Below are the code and all the weights of a small trained network. Each question names an input and a class and asks about switching units off, where a switched-off unit gives its printed mean instead of its output.

import numpy as np


def w(rows, s, z=0):
    codes = np.array(rows[::2]) - 128.0
    scale = np.full(codes.shape[1], s)
    scale[-1] = z or s
    return codes * scale


def f(y):
    return y / 2 * (1 + np.tanh(0.7978845608 * (y + 0.044715 * y**3)))


def log_softmax(a):
    a = a - a.max(-1, keepdims=True)
    return a - np.log(np.exp(a).sum(-1, keepdims=True))


def net(x, mask):
    res = np.array(x, float).reshape(1, 4) / 4 @ E
    y = f(res @ A[0][:, :-1].T + A[0][:, -1])
    res = res + np.where(mask, y, B[0][:, -1]) @ B[0][:, :-1]
    return log_softmax(res[-1] @ U[:, :-1].T + U[:, -1])


A, B = {}, {}
E = w([
[160,93,122,53,196,154,195,185,131,205],'x0',
[173,203,18,197,79,5,67,161,138,128],'x1',
[125,121,84,184,240,213,87,204,102,166],'x2',
[79,146,201,167,194,86,191,79,236,92],'x3',
],0.011)
A[0] = w([
[144,44,157,13,186,204,154,123,69,190,191],'neuron 1',
[166,60,206,40,169,210,203,84,68,178,196],'neuron 2',
[34,76,216,170,124,128,194,20,147,47,222],'neuron 3',
[197,149,65,85,64,79,127,117,64,221,209],'neuron 4',
[237,217,66,247,104,19,130,128,117,112,220],'neuron 5',
[91,145,109,45,205,233,146,196,14,122,255],'neuron 6',
[210,175,30,223,126,136,1,211,56,151,167],'neuron 7',
[200,156,130,26,96,47,221,86,136,127,179],'neuron 8',
[60,174,182,230,169,94,126,43,208,79,168],'neuron 9',
],0.0072,0.004)
B[0] = w([
[196,53,113,95,90,122,193,108,123,155,223],'neuron 1',
[146,84,174,106,75,126,152,84,145,237,226],'neuron 2',
[155,158,220,115,156,181,92,87,123,94,219],'neuron 3',
[33,107,97,79,115,93,96,162,80,119,210],'neuron 4',
[118,207,104,145,99,69,80,222,136,107,251],'neuron 5',
[205,94,86,129,165,167,143,145,168,223,225],'neuron 6',
[119,108,3,186,113,157,48,166,115,148,252],'neuron 7',
[115,119,173,77,172,58,133,122,78,57,191],'neuron 8',
[152,216,186,186,168,118,132,91,215,94,216],'neuron 9',
],0.012,0.017)
U = w([
[125,226,159,182,145,66,133,169,228,92,133],'0',
[177,86,75,182,186,214,105,183,131,162,6],'1',
[166,136,217,141,180,253,92,28,156,76,195],'2',
[184,44,161,55,66,167,220,127,135,190,193],'3',
[83,151,59,145,36,137,38,194,81,123,130],'4',
[36,133,157,2,147,73,149,165,84,67,75],'5',
],0.0095,0.0017)

Each question gives the input, the list of numbers given to net, and the class t.
The units are the neurons (one row each of A and B). Each row of codes is followed by its name. A weight is (code - 128) times the scale printed after its matrix; where a second scale follows, it is the last column's (A, B and U).
mask holds one flag per neuron, in row order. A switched-off neuron (its flag False) gives its mean, the last column of its row in B, instead of its output. The means were averaged over made-up inputs and are rounded, as every weight is.
A unit's drop is (log p(t) with every unit on - log p(t) with that unit switched off) / (log p(t) with every unit on - log p(t) with every unit switched off).
The circuit of an input: a set's keep is (log p(t) with only the set's units on - log p(t) with every unit switched off) / (log p(t) with every unit on - log p(t) with every unit switched off). Starting from all 9 units, units are removed one at a time, each time the one whose removal leaves the highest keep (on an exact tie, the one counted first), for as long as the keep stays at least 0.8.
units of the circuit, in order: the units of the circuit, biggest drop first
most important unit: the unit with the biggest drop
k most important neurons: the k neurons with the biggest drops, biggest first
drop when u is switched off: that unit's drop, to one decimal
input [7,0,-8,0], class 5: 3 most important neurons => neuron 8; neuron 6; neuron 4
input [-8,-3,-6,7], class 2: most important unit => neuron 3
input [8,2,5,8], class 3: units of the circuit, in order => neuron 7; neuron 5
input [-2,-1,-2,4], class 2: 2 most important neurons => neuron 5; neuron 3
input [-5,-3,-6,-8], class 5: 2 most important neurons => neuron 7; neuron 5
input [-1,-6,-2,2], class 2: 2 most important neurons => neuron 3; neuron 4
input [-2,-5,-7,0], class 2: drop when neuron 3 is switched off => 0.3
input [0,3,-8,1], class 5: drop when neuron 8 is switched off => 0.7
input [7,2,2,-1], class 3: drop when neuron 1 is switched off => 0.1
input [8,7,-8,1], class 5: drop when neuron 8 is switched off => 0.0
